The same points measured another way (B), then each row and its match in B:
In the rows, 128 means zero.
B (19 x 18):
[151, 117, 125, 139, 108, 103, 112, 127, 131, 137, 123, 119, 135, 108, 132, 134, 129, 127]
[123, 119, 147, 142, 139, 119, 143, 118, 127, 123, 130, 128, 141, 154, 100, 118, 135, 130]
[155, 130, 123, 138, 100, 99, 74, 145, 139, 145, 120, 126, 122, 89, 154, 142, 123, 125]
[102, 127, 126, 111, 127, 149, 118, 169, 144, 129, 137, 135, 117, 91, 165, 135, 106, 125]
[130, 113, 128, 131, 121, 111, 126, 136, 135, 128, 128, 121, 139, 111, 132, 130, 122, 123]
[107, 142, 144, 120, 134, 131, 117, 144, 129, 130, 143, 117, 127, 136, 142, 131, 117, 148]
[217, 89, 97, 167, 86, 61, 108, 81, 137, 137, 90, 132, 145, 96, 95, 134, 161, 92]
[143, 123, 125, 132, 117, 108, 122, 123, 132, 136, 128, 117, 134, 119, 129, 131, 130, 130]
[96, 121, 137, 117, 132, 140, 132, 157, 134, 123, 139, 119, 132, 109, 150, 128, 107, 136]
[102, 135, 156, 127, 147, 131, 126, 142, 127, 127, 142, 123, 135, 146, 126, 126, 120, 141]
[138, 131, 142, 137, 130, 108, 122, 113, 124, 132, 130, 122, 138, 148, 111, 127, 139, 137]
[143, 104, 119, 136, 114, 108, 126, 134, 134, 125, 115, 129, 136, 99, 129, 128, 128, 110]
[115, 125, 141, 128, 132, 128, 133, 142, 133, 126, 137, 119, 134, 127, 135, 128, 118, 136]
[126, 106, 130, 132, 121, 120, 118, 152, 140, 125, 121, 132, 131, 95, 137, 133, 119, 112]
[138, 109, 129, 138, 115, 105, 115, 137, 135, 127, 120, 121, 142, 105, 129, 132, 124, 119]
[29, 168, 176, 89, 167, 192, 130, 188, 124, 122, 171, 117, 114, 147, 171, 128, 89, 169]
[105, 130, 131, 117, 123, 133, 116, 156, 134, 129, 136, 115, 128, 102, 157, 133, 107, 133]
[181, 100, 103, 149, 104, 80, 119, 107, 138, 134, 102, 130, 143, 97, 112, 133, 144, 104]
[174, 100, 125, 156, 125, 87, 155, 80, 121, 121, 112, 127, 152, 154, 75, 116, 158, 115]
Rows of B count from 0, top down.

[120, 118, 125, 129, 137, 117, 120, 127, 131, 146, 126, 144, 115, 132]	1
[94, 110, 133, 146, 205, 143, 231, 119, 132, 85, 127, 104, 85, 139]	15
[116, 117, 127, 137, 145, 129, 160, 125, 131, 114, 125, 128, 105, 125]	5
[147, 141, 123, 127, 85, 123, 68, 128, 125, 131, 131, 141, 147, 120]	17
[122, 134, 126, 142, 144, 130, 153, 120, 129, 96, 134, 124, 126, 130]	8
[137, 142, 127, 133, 124, 132, 104, 125, 126, 102, 132, 121, 141, 124]	13
[148, 131, 126, 135, 108, 138, 101, 128, 126, 106, 124, 118, 129, 104]	2
[111, 113, 127, 136, 152, 124, 151, 125, 131, 120, 125, 130, 102, 135]	9
[132, 125, 123, 135, 116, 121, 126, 126, 130, 124, 128, 139, 121, 120]	7
[128, 131, 124, 139, 122, 124, 124, 124, 129, 111, 133, 134, 127, 127]	4
[162, 140, 122, 120, 59, 117, 29, 131, 125, 152, 128, 150, 157, 112]	6
[137, 127, 123, 137, 111, 124, 115, 125, 130, 119, 129, 136, 125, 118]	0
[125, 121, 122, 124, 99, 103, 86, 128, 131, 168, 129, 162, 130, 137]	18
[136, 145, 133, 130, 140, 144, 137, 126, 125, 88, 131, 113, 137, 120]	3
[121, 124, 126, 138, 137, 124, 143, 124, 131, 116, 129, 135, 117, 127]	12
[130, 132, 124, 140, 118, 125, 112, 124, 129, 113, 131, 133, 130, 123]	14
[125, 133, 126, 143, 135, 133, 153, 122, 128, 93, 132, 118, 124, 125]	16
[136, 141, 125, 131, 112, 128, 98, 125, 126, 114, 133, 130, 146, 125]	11
[119, 112, 125, 132, 127, 120, 127, 125, 131, 141, 124, 138, 108, 130]	10
